Below is a small trained network, with its code and all its weights. Each question gives an input and a target symbol and asks what happens when units are switched off, that is, made to give their printed mean instead of their output.

import numpy as np


def w(rows, s, z=0):
    codes = np.array(rows[::2]) - 128.0
    scale = np.full(codes.shape[1], s)
    scale[-1] = z or s
    return codes * scale


def norm(h):
    return h / np.sqrt((h * h).mean(-1, keepdims=True) + 1e-5)


def f(y):
    return np.maximum(y, 0)


def softmax(a):
    e = np.exp(a - a.max(-1, keepdims=True))
    return e / e.sum(-1, keepdims=True)


def log_softmax(a):
    a = a - a.max(-1, keepdims=True)
    return a - np.log(np.exp(a).sum(-1, keepdims=True))


def net(x, mask):
    ids = ['αβδεθλψ'.index(c) for c in x.split()]
    T = len(ids)
    res = E[ids] + P[:T]
    u = 0
    for l in range(2):
        q, k, v = (norm(res) @ M[l].T for M in (Q, K, V))
        z = softmax(np.where(np.tri(T) > 0, q @ k.T / 2**0.5, -1e9)) @ v
        res = res + np.where(mask[u], z, O[l][:, -1]) @ O[l][:, :-1]
        u += 1
        y = f(norm(res) @ A[l][:, :-1].T + A[l][:, -1])
        res = res + np.where(mask[u : u + 4], y, B[l][:, -1]) @ B[l][:, :-1]
        u += 4
    return log_softmax(norm(res)[-1] @ U[:, :-1].T + U[:, -1])


Q, K, V, O, A, B = {}, {}, {}, {}, {}, {}
E = w([
[171,103,68,133,65,105,132,126,125,53],'α',
[204,126,39,93,215,142,72,38,64,102],'β',
[9,16,84,80,86,74,149,165,145,214],'δ',
[161,150,120,112,166,102,114,156,195,41],'ε',
[121,165,144,125,71,192,116,155,139,132],'θ',
[119,126,5,77,182,168,181,202,58,180],'λ',
[132,197,188,100,113,19,81,124,123,104],'ψ',
],0.021)
P = w([
[101,114,159,107,157,124,142,116,178,247],'0',
[85,156,78,121,75,116,135,123,95,88],'1',
[115,169,86,135,115,127,116,116,94,99],'2',
[129,170,96,122,129,124,106,130,85,110],'3',
[140,156,90,130,130,126,87,133,73,121],'4',
[139,164,98,133,147,117,101,133,78,109],'5',
[135,163,92,144,140,121,82,133,76,107],'6',
[132,160,110,145,163,123,93,147,54,120],'7',
],0.011)
Q[0] = w([
[130,48,197,122,111,175,157,96,176,145],'0.h0',
[159,40,239,153,185,172,132,130,253,156],'0.h0',
],0.0075)
K[0] = w([
[55,208,69,195,68,139,89,153,26,1],'0.h0',
[171,252,78,249,146,212,33,160,64,58],'0.h0',
],0.0069)
V[0] = w([
[131,93,111,148,63,113,126,76,86,123],'0.h0',
[36,135,178,147,127,148,116,108,11,147],'0.h0',
],0.012)
O[0] = w([
[174,124,162,57,140,53,187,196,125,210,2],'0.h0',
[170,117,94,248,169,113,198,157,147,168,116],'0.h0',
],0.014,0.0031)
A[0] = w([
[156,151,157,100,111,119,134,163,108,65,91],'0.n0',
[154,108,107,118,94,152,189,226,123,93,123],'0.n1',
[189,142,85,124,54,131,130,112,2,74,251],'0.n2',
[55,5,85,105,44,68,130,188,195,139,124],'0.n3',
],0.008,0.0012)
B[0] = w([
[57,91,136,4,243,188,106,86,28,137,168],'0.n0',
[139,255,199,145,218,156,70,137,19,13,172],'0.n1',
[181,190,204,159,62,90,157,213,152,116,254],'0.n2',
[28,183,115,236,131,69,141,107,96,186,164],'0.n3',
],0.0084,0.0086)
Q[1] = w([
[219,216,152,150,194,139,109,45,121,62],'1.h0',
[151,5,178,72,50,192,255,61,246,126],'1.h0',
],0.008)
K[1] = w([
[92,4,125,170,220,116,177,214,124,133],'1.h0',
[144,219,138,75,145,157,173,181,49,2],'1.h0',
],0.0087)
V[1] = w([
[146,101,71,67,254,178,171,169,63,160],'1.h0',
[55,102,49,145,64,229,151,166,141,139],'1.h0',
],0.0093)
O[1] = w([
[162,84,148,204,125,92,95,251,68,99,38],'1.h0',
[149,53,171,100,135,184,54,123,169,160,1],'1.h0',
],0.017,0.0026)
A[1] = w([
[78,88,130,70,121,210,109,1,181,189,106],'1.n0',
[2,77,70,205,60,65,202,171,147,167,253],'1.n1',
[84,239,44,137,126,139,248,87,95,236,81],'1.n2',
[130,195,45,54,96,79,163,52,93,100,62],'1.n3',
],0.0099,0.0033)
B[1] = w([
[189,122,18,180,115,83,184,169,140,125,194],'1.n0',
[167,195,221,86,150,163,170,8,91,92,179],'1.n1',
[82,42,193,211,114,131,48,132,58,151,253],'1.n2',
[83,132,118,176,94,123,123,113,160,209,230],'1.n3',
],0.014,0.013)
U = w([
[155,174,91,157,92,56,248,192,109,21,162],'α',
[252,96,66,144,104,139,190,99,154,157,193],'β',
[98,158,128,224,113,105,173,71,125,172,176],'δ',
[83,126,99,72,160,190,65,70,114,13,98],'ε',
[182,191,219,114,122,232,103,115,130,150,4],'θ',
[104,2,149,180,95,140,65,196,99,139,150],'λ',
[114,104,149,18,75,39,131,181,149,201,182],'ψ',
],0.0094,0.0033)

Each question gives the input, a string of symbols that net reads in full, and the target symbol t.
The units are the heads (2 rows each of Q, K, V and O) and the neurons (one row each of A and B). Each row of codes is followed by its name. A weight is (code - 128) times the scale printed after its matrix; where a second scale follows, it is the last column's (O, A, B and U).
mask holds one flag per unit, layer by layer, with each layer's heads first. A switched-off unit (its flag False) gives its mean, the last column of its rows in O or B, instead of its output. The means were averaged over made-up inputs and are rounded, as every weight is.
A unit's drop is (log p(t) with every unit on - log p(t) with that unit switched off) / (log p(t) with every unit on - log p(t) with every unit switched off).
The circuit of an input: a set's keep is (log p(t) with only the set's units on - log p(t) with every unit switched off) / (log p(t) with every unit on - log p(t) with every unit switched off). Starting from all 10 units, units are removed one at a time, each time the one whose removal leaves the highest keep (on an exact tie, the one counted first), for as long as the keep stays at least 0.8.
units of the circuit, in order: the units of the circuit, biggest drop first
top k neurons: the k neurons with the biggest drops, biggest first
k most important neurons of layer l: the k neurons of layer l with the biggest drops, biggest first
drop of u: that unit's drop, to one decimal
input ε ε ε δ ψ θ ε θ, target θ: top 4 neurons => (0.n1; 0.n2; 1.n2; 0.n3)
input θ λ λ λ λ λ λ, target β: 2 most important neurons of layer 1 => (1.n0; 1.n2)
input θ α β ψ ψ, target β: 2 most important neurons of layer 1 => (1.n0; 1.n2)
input θ β θ ε, target β: units of the circuit, in order => (1.h0; 1.n0)
input β δ α ψ ψ ψ λ ψ, target ψ: top 3 neurons => (1.n2; 0.n3; 1.n0)
input α α ψ ψ θ λ, target ψ: units of the circuit, in order => (0.h0)
input θ ψ λ δ α, target α: top 2 neurons => (1.n2; 0.n1)
input θ ε β α δ ψ β, target β: 2 most important neurons of layer 0 => (0.n3; 0.n2)
input ψ δ λ α, target α: 3 most important neurons of layer 0 => (0.n2; 0.n1; 0.n3)
input ψ ψ ψ δ λ ψ ε, target ε: top 3 neurons => (0.n3; 1.n2; 1.n0)
input λ θ ε ε δ, target δ: 2 most important neurons of layer 1 => (1.n1; 1.n0)
input λ λ ψ λ β λ, target λ: drop of 1.h0 => 0.2
input λ δ λ, target λ: drop of 0.n3 => 0.6
input λ ψ λ ψ, target λ: drop of 1.h0 => 1.8
input ε ψ δ θ ψ α λ θ, target θ: drop of 0.n1 => 0.6
input ε β ψ λ ψ α ε, target ε: units of the circuit, in order => (0.h0)
